Look-ups in named tables: a row name and a column name give one cell, copied from the table.

Table Pogofun
,Sevoso,Simu,Lin,Deva,Sig,Vum,Rigag,Nek,Nak,Korefa
Tif,800,517,230,489,556,558,499,917,805,500
Mikoliz,602,567,377,516,712,815,520,636,744,518
Fut,430,652,549,522,666,795,608,667,754,456
Mepudob,587,546,719,735,478,600,608,655,589,720
Seb,843,665,857,319,330,394,816,522,482,819
Kat,667,532,512,664,604,362,431,560,680,757
Muzuf,600,748,996,714,591,430,723,508,373,749
Vol,437,402,525,606,787,631,360,641,450,440
Burig,679,587,728,422,713,389,649,532,611,741
Zus,529,524,643,706,581,628,673,638,591,541
Leti,670,606,457,613,476,708,505,673,628,646

Burig, Sig -> 713
Fut, Sig -> 666
Mepudob, Sig -> 478
Kat, Sig -> 604
Zus, Nek -> 638
Kat, Rigag -> 431
Seb, Nak -> 482
Mepudob, Nek -> 655
Kat, Vum -> 362

Piv:
        Ziba  Sikupat   Vonid     Sos   Gumib  Doferu    Safu
Kidi   -5.63    48.59   52.55  -39.22  -53.86  -55.86   77.93
Pame  -25.79   -50.38  -76.08   -2.14   -3.12   70.18  -14.69
Kov     8.37   -24.18  -11.71   42.46  -48.84  -33.59   37.28

Kidi, Doferu -> -55.86
Kov, Ziba -> 8.37
Pame, Safu -> -14.69
Kidi, Ziba -> -5.63
Kov, Sikupat -> -24.18
Kov, Doferu -> -33.59
Pame, Doferu -> 70.18
Kov, Safu -> 37.28
Kov, Sos -> 42.46

Zuzez:
|  | Tufav | Ropevam | Gibovak | Zisodez | Zulure |
|---|---|---|---|---|---|
| Big | 7.25 | 2.97 | 0.51 | 3.00 | 7.39 |
| Sog | 0.71 | 3.91 | 7.83 | 7.70 | 3.66 |
| Barafu | 2.41 | 0.66 | 3.70 | 7.74 | 7.84 |

Ropevam of Sog = 3.91
Zulure of Barafu = 7.84
Zisodez of Big = 3.00
Zisodez of Barafu = 7.74
Gibovak of Barafu = 3.70
Gibovak of Sog = 7.83
Ropevam of Barafu = 0.66
Tufav of Big = 7.25
Zulure of Sog = 3.66
Tufav of Barafu = 2.41
Gibovak of Big = 0.51
Tufav of Sog = 0.71
Zisodez of Sog = 7.70
Ropevam of Big = 2.97
Zulure of Big = 7.39
Row with the largest Tufav: Big

Table Mabo
         Zepif  Gite  Mefasok
Fozal       66    55       58
Musetam     54    64       72
Gobekad     35    28       38
Tagife      71    54       65
Renelak     37    37       28
Kenos       50    76       74
Rudival     39    57       41
Zusa        80    63       52
Mogif       56    75       60
Kat         18    35       35
Fimuv       95    95       53
Muma        94    80       52
San         83    97       77

Gite of Fimuv = 95
Mefasok of Musetam = 72
Mefasok of Kat = 35
Gite of Tagife = 54
Gite of Muma = 80
Zepif of Tagife = 71
Zepif of Fozal = 66
Mefasok of Tagife = 65
Gite of Kenos = 76
Mefasok of Zusa = 52

Sali
        Mefomo  Momona  Kibifi  Vugure   Meb   Pap   Vit   Lef
Sakop     0.50    0.65    0.53    0.35  0.64  0.35  0.63  0.24
Bibeki    0.31    0.50    0.47    0.79  0.79  0.39  0.16  0.21
Pek       0.46    0.40    0.30    0.78  0.87  0.47  0.08  0.56
Gar       0.56    0.39    0.46    0.45  0.47  0.56  0.43  0.68
Kub       0.57    0.36    0.52    0.24  0.13  0.67  0.77  0.51

Mefomo of Sakop is 0.50
Vugure of Bibeki is 0.79
Vit of Sakop is 0.63
Kibifi of Bibeki is 0.47
Momona of Sakop is 0.65
Kibifi of Gar is 0.46
Pap of Pek is 0.47

Didepev:
	Bivifes	Tus	Gib
Gafufos	11124	68762	32515
Mimibot	39654	29092	47211
Bukiv	540	70624	47636
Fop	25872	27457	29140
Dizi	18749	42425	53296
Bonib	41526	44565	44664
Ded	82644	66440	59937
Zub	4033	64103	49605
Nivif	52563	56235	41219
Kal	10238	54722	40591
Pefiv	41989	14796	9358
Gemoda	44570	53554	44981

Zub, Bivifes: 4033
Bonib, Bivifes: 41526
Bukiv, Tus: 70624
Ded, Bivifes: 82644
Dizi, Gib: 53296
Fop, Bivifes: 25872
Kal, Gib: 40591
Pefiv, Gib: 9358
Nivif, Gib: 41219
Ded, Tus: 66440
Nivif, Tus: 56235
Ded, Gib: 59937
Pefiv, Bivifes: 41989

Table Vuzinel
           Rem  Lipuda  Bisepo
Lemoze   45.38   11.99    6.81
Nufe     63.55   26.36   74.36
Kivove   56.54   17.71   23.24
Sol      66.07   31.57   76.22
Mutekof  46.70   29.68    8.51
Muz      58.98   27.28   59.39

What is the Lipuda of Mutekof in Vuzinel? 29.68
What is the Rem of Nufe in Vuzinel? 63.55
What is the Rem of Muz in Vuzinel? 58.98
What is the Lipuda of Nufe in Vuzinel? 26.36
What is the Lipuda of Sol in Vuzinel? 31.57
What is the Bisepo of Sol in Vuzinel? 76.22
What is the Bisepo of Nufe in Vuzinel? 74.36
What is the Rem of Sol in Vuzinel? 66.07
What is the Lipuda of Kivove in Vuzinel? 17.71
What is the Rem of Mutekof in Vuzinel? 46.70
What is the Bisepo of Lemoze in Vuzinel? 6.81
What is the Bisepo of Kivove in Vuzinel? 23.24

Regat:
,Kam,Lobikil,Kudala,Gupufat,Tugofa,Sivap,Zuputi,Kobet
Tikufal,546,295,242,-277,547,-58,-141,71
Pavakis,288,754,296,-528,-261,43,-428,210
Vunofa,258,72,-247,70,108,349,-32,224
Runak,-15,-63,79,784,69,173,865,49
Nof,-553,-503,74,-114,431,-8,-144,-50

What is the Sivap of Nof in Regat?
-8
What is the Zuputi of Nof in Regat?
-144
What is the Sivap of Runak in Regat?
173
What is the Zuputi of Tikufal in Regat?
-141
What is the Kobet of Pavakis in Regat?
210
What is the Zuputi of Vunofa in Regat?
-32
What is the Lobikil of Runak in Regat?
-63
What is the Kobet of Tikufal in Regat?
71
What is the Kam of Nof in Regat?
-553
What is the Kudala of Tikufal in Regat?
242
What is the Gupufat of Vunofa in Regat?
70
What is the Tugofa of Pavakis in Regat?
-261
What is the Kobet of Vunofa in Regat?
224
What is the Kam of Pavakis in Regat?
288
What is the Gupufat of Nof in Regat?
-114
What is the Zuputi of Pavakis in Regat?
-428
Which row has the largest Sivap? Vunofa

Bak
cols = Dozi, Res, Vaz, Tad, Foro, Gizarog
Ket: [133, 122, 70, 2, 104, 107]
Gir: [139, 75, 161, 98, 129, 163]
Ronebek: [167, 141, 90, 46, 79, 55]
Ginuk: [145, 110, 164, 78, 112, 191]
Zarimen: [97, 104, 69, 37, 116, 77]
Gafabal: [153, 116, 99, 34, 88, 125]
Kof: [120, 99, 194, 96, 128, 133]
Perano: [177, 157, 159, 71, 103, 135]

Vaz of Ronebek is 90
Tad of Perano is 71
Tad of Zarimen is 37
Gizarog of Gafabal is 125
Res of Kof is 99
Tad of Gafabal is 34
Foro of Kof is 128
Gizarog of Ronebek is 55
Gizarog of Kof is 133
Foro of Perano is 103
Foro of Ket is 104
Dozi of Zarimen is 97
Res of Perano is 157
Dozi of Ket is 133
Dozi of Perano is 177
Vaz of Gir is 161
Res of Gir is 75
Dozi of Ginuk is 145
Dozi of Gafabal is 153
Res of Ginuk is 110

Dut =
         Kalofen  Mus  Reb  Vatopo  Tebug
Lilamiz       94  172   59     194    195
Lomuvom       99  133   79     143    170
Tofav        185  118   53      66     45

What is the Mus of Tofav in Dut? 118
What is the Mus of Lilamiz in Dut? 172
What is the Vatopo of Tofav in Dut? 66
What is the Kalofen of Lomuvom in Dut? 99
What is the Tebug of Tofav in Dut? 45
What is the Kalofen of Tofav in Dut? 185
What is the Reb of Lomuvom in Dut? 79
Row with the largest Vatopo: Lilamiz

Rinida:
         Kanafe   Muk  Dusini  Teku  Tigibu  Zerebo  Minav
Feg        -0.1  -0.5     1.0   1.0    -0.1    -0.1   -0.1
Durizab     0.3  -0.1     0.0   0.0     0.4     0.4    0.3
Pipu        0.6   0.1    -0.6  -0.6     0.8     0.8    0.7
Sof         0.5   0.2    -0.7  -0.8     0.5     0.5    0.5
Fopa       -0.1  -0.4     0.7   0.6    -0.1    -0.1    0.0
Muta       -0.4   0.6     0.1   0.1    -0.6    -0.6   -0.5

Dusini of Feg is 1.0
Zerebo of Durizab is 0.4
Dusini of Sof is -0.7
Kanafe of Fopa is -0.1
Dusini of Fopa is 0.7
Kanafe of Muta is -0.4
Muk of Fopa is -0.4
Kanafe of Pipu is 0.6
Muk of Pipu is 0.1
Zerebo of Muta is -0.6
Tigibu of Durizab is 0.4
Which row has the largest Muk? Muta

Pelipad
             Gep  Dunore  Zinozim    Tases
Ladivul  -50.084  32.263  -41.863  -52.075
Tevigeg  -73.144   0.636  -36.581  -95.226
Kemodo   -27.234  46.019  -35.565  -19.862
Nofake   -29.835  60.070  -58.840  -17.791

What is the Zinozim of Kemodo in Pelipad?
-35.565
What is the Zinozim of Nofake in Pelipad?
-58.840
What is the Dunore of Kemodo in Pelipad?
46.019
What is the Zinozim of Tevigeg in Pelipad?
-36.581
What is the Dunore of Ladivul in Pelipad?
32.263
What is the Zinozim of Ladivul in Pelipad?
-41.863
What is the Dunore of Tevigeg in Pelipad?
0.636
What is the Tases of Tevigeg in Pelipad?
-95.226
What is the Tases of Ladivul in Pelipad?
-52.075
What is the Tases of Nofake in Pelipad?
-17.791
What is the Gep of Ladivul in Pelipad?
-50.084

Gon =
cols = Lekemu, Siz, Puvez, Zimaga, Rege, Bev, Figi, Miboz, Por
Lemugu: [48, 145, 81, 152, 143, 87, 106, 69, 137]
Fikifo: [80, 88, 159, 69, 46, 151, 149, 94, 124]
Kedu: [65, 93, 76, 107, 146, 205, 175, 79, 152]
Guk: [2, 176, 113, 146, 121, 78, 123, 42, 116]
Tifotib: [146, 144, 84, 88, 102, 57, 49, 116, 19]
Miza: [58, 161, 133, 18, 139, 22, 86, 96, 74]
Sugu: [95, 59, 148, 57, 87, 179, 144, 113, 152]

Tifotib, Figi: 49
Sugu, Lekemu: 95
Sugu, Siz: 59
Tifotib, Lekemu: 146
Sugu, Bev: 179
Kedu, Figi: 175
Miza, Miboz: 96
Kedu, Puvez: 76
Lemugu, Por: 137
Tifotib, Zimaga: 88
Tifotib, Siz: 144
Miza, Puvez: 133
Tifotib, Por: 19
Guk, Rege: 121
Kedu, Por: 152
Guk, Miboz: 42
Tifotib, Bev: 57
Fikifo, Siz: 88
Which row has the largest Lekemu? Tifotib

Table Gol
,Nubufeb,Ledo,Gez,Mubo,Mik,Tarozal,Remorib
Vavoke,167,129,165,118,111,170,137
Ruv,119,121,126,126,142,123,119
Tivuti,91,64,133,79,201,109,59
Ganu,91,69,128,80,183,116,65
Mer,73,51,122,71,202,103,43
Dibe,113,106,132,114,156,122,103
Bav,201,112,201,83,83,211,135
Lozi,135,131,132,129,131,129,133
Faf,130,140,126,139,126,132,139
Nomapa,197,122,194,97,78,206,142
Vem,133,132,132,131,129,133,132
Guto,116,187,84,189,108,94,179
Feso,100,202,60,212,103,73,188
Vudesen,129,132,129,134,137,126,131

What is the Tarozal of Bav in Gol? 211
What is the Tarozal of Faf in Gol? 132
What is the Mubo of Vem in Gol? 131
What is the Gez of Ganu in Gol? 128
What is the Nubufeb of Vem in Gol? 133
What is the Mik of Ganu in Gol? 183
What is the Remorib of Faf in Gol? 139
What is the Tarozal of Feso in Gol? 73
What is the Mubo of Mer in Gol? 71
What is the Tarozal of Lozi in Gol? 129

